Here is a tiny trained network, its code and every weight. The questions are about switching its units off for an input and a class, where a switched-off unit gives its printed mean instead of its output.

import numpy as np


def w(rows, s, z=0):
    codes = np.array(rows[::2]) - 128.0
    scale = np.full(codes.shape[1], s)
    scale[-1] = z or s
    return codes * scale


def f(y):
    return y / 2 * (1 + np.tanh(0.7978845608 * (y + 0.044715 * y**3)))


def log_softmax(a):
    a = a - a.max(-1, keepdims=True)
    return a - np.log(np.exp(a).sum(-1, keepdims=True))


def net(x, mask):
    res = np.array(x, float).reshape(1, 7) / 4 @ E
    y = f(res @ A[0][:, :-1].T + A[0][:, -1])
    res = res + np.where(mask, y, B[0][:, -1]) @ B[0][:, :-1]
    return log_softmax(res[-1] @ U[:, :-1].T + U[:, -1])


A, B = {}, {}
E = w([
[222,80,166,217,55,158,123],'x0',
[123,128,129,130,125,117,123],'x1',
[195,230,95,208,189,68,109],'x2',
[128,127,128,129,127,127,127],'x3',
[129,127,127,131,129,132,136],'x4',
[164,175,203,72,147,181,2],'x5',
[222,26,45,54,174,75,75],'x6',
],0.0059)
A[0] = w([
[70,187,168,187,101,150,141,49],'neuron 0',
[185,60,60,96,171,123,97,88],'neuron 1',
[160,45,73,132,139,54,84,153],'neuron 2',
[156,132,187,101,150,135,13,39],'neuron 3',
[63,29,132,48,65,191,99,197],'neuron 4',
[44,175,86,45,232,134,150,155],'neuron 5',
[205,60,74,106,214,96,88,2],'neuron 6',
[71,58,23,186,76,31,253,127],'neuron 7',
[205,227,139,166,179,53,102,81],'neuron 8',
[31,183,58,26,202,117,145,249],'neuron 9',
[178,71,52,92,135,77,82,81],'neuron 10',
[77,171,167,197,89,136,173,62],'neuron 11',
[206,87,144,232,55,151,102,114],'neuron 12',
[190,227,114,188,157,13,101,106],'neuron 13',
[218,74,76,76,151,89,136,96],'neuron 14',
[136,155,220,61,129,178,19,119],'neuron 15',
[68,194,162,196,114,169,127,34],'neuron 16',
[242,79,170,186,31,177,152,153],'neuron 17',
[188,222,111,183,226,52,114,87],'neuron 18',
],0.0055,0.0014)
B[0] = w([
[40,156,125,169,182,182,125,167],'neuron 0',
[49,145,176,211,176,173,86,181],'neuron 1',
[78,189,164,151,184,188,102,189],'neuron 2',
[154,188,90,100,141,207,108,165],'neuron 3',
[130,67,177,156,111,133,203,213],'neuron 4',
[131,136,145,152,32,31,58,192],'neuron 5',
[52,124,163,190,146,200,120,183],'neuron 6',
[230,228,60,3,142,228,92,254],'neuron 7',
[123,67,118,89,95,163,209,185],'neuron 8',
[162,124,163,153,38,51,79,215],'neuron 9',
[63,160,171,202,133,181,110,183],'neuron 10',
[62,180,118,146,179,159,68,174],'neuron 11',
[133,132,117,139,79,39,82,200],'neuron 12',
[155,55,142,129,60,174,240,200],'neuron 13',
[58,171,162,173,174,187,92,186],'neuron 14',
[203,149,53,60,111,182,179,196],'neuron 15',
[48,108,103,169,152,188,113,168],'neuron 16',
[160,157,114,151,55,44,25,221],'neuron 17',
[130,35,179,122,32,135,192,199],'neuron 18',
],0.006,0.005)
U = w([
[14,168,154,209,195,190,111,30],'0',
[198,216,39,27,142,194,136,57],'1',
[129,129,150,127,134,104,148,255],'2',
[112,2,166,123,93,133,236,86],'3',
[126,144,130,154,87,4,56,58],'4',
[122,123,113,124,156,112,143,214],'5',
],0.0094,0.0055)

Each question gives the input, the list of numbers given to net, and the class t.
The units are the neurons (one row each of A and B). Each row of codes is followed by its name. A weight is (code - 128) times the scale printed after its matrix; where a second scale follows, it is the last column's (A, B and U).
mask holds one flag per neuron, in row order. A switched-off neuron (its flag False) gives its mean, the last column of its row in B, instead of its output. The means were averaged over made-up inputs and are rounded, as every weight is.
A unit's drop is (log p(t) with every unit on - log p(t) with that unit switched off) / (log p(t) with every unit on - log p(t) with every unit switched off).
The circuit of an input: a set's keep is (log p(t) with only the set's units on - log p(t) with every unit switched off) / (log p(t) with every unit on - log p(t) with every unit switched off). Starting from the 12 units with the biggest drops (on a tie, the unit counted first), units are removed one at a time, each time the one whose removal leaves the highest keep (on an exact tie, the one counted first), for as long as the keep stays at least 0.8.
circuit, biggest first: the units of the circuit, biggest drop first
most important unit: the unit with the biggest drop
k most important neurons: the k neurons with the biggest drops, biggest first
input [-8,3,5,8,1,-5,-1], class 4: 2 most important neurons : [neuron 5; neuron 9]
input [2,1,-3,-5,-6,-8,-4], class 1: circuit, biggest first : [neuron 7]
input [5,-4,8,4,-4,-2,6], class 3: circuit, biggest first : [neuron 13; neuron 18]
input [-8,-1,-6,0,-7,0,2], class 4: circuit, biggest first : [neuron 5; neuron 9]
input [5,-6,8,0,-6,-3,-5], class 3: circuit, biggest first : [neuron 13; neuron 18]
input [-5,5,5,6,3,6,8], class 0: circuit, biggest first : [neuron 6; neuron 1]
input [-6,-5,2,-6,5,5,0], class 4: 2 most important neurons : [neuron 7; neuron 5]
input [-5,-2,2,7,1,-4,1], class 4: circuit, biggest first : [neuron 9; neuron 5]
input [7,0,3,-7,-7,-5,0], class 4: 2 most important neurons : [neuron 17; neuron 12]
input [7,6,7,4,6,0,-6], class 3: 3 most important neurons : [neuron 13; neuron 8; neuron 18]
input [-1,-1,-8,6,0,6,-3], class 3: 2 most important neurons : [neuron 4; neuron 7]
input [-8,-1,8,-1,7,-6,0], class 3: circuit, biggest first : [neuron 18; neuron 13]
input [8,1,8,-6,2,1,6], class 3: 3 most important neurons : [neuron 13; neuron 18; neuron 8]
input [1,-8,2,-4,7,-8,6], class 1: most important unit : neuron 7
input [-3,0,3,-6,-3,0,-2], class 3: 2 most important neurons : [neuron 7; neuron 17]
input [4,0,-6,-2,3,6,0], class 1: 2 most important neurons : [neuron 15; neuron 3]
input [1,-2,8,-3,-4,6,0], class 3: circuit, biggest first : [neuron 18; neuron 13; neuron 8]
input [-1,-2,8,6,8,-6,-6], class 3: circuit, biggest first : [neuron 18; neuron 13]
input [-7,-4,1,4,6,5,-5], class 4: 3 most important neurons : [neuron 5; neuron 9; neuron 7]
input [5,-4,-6,-1,-2,-5,-6], class 0: most important unit : neuron 11
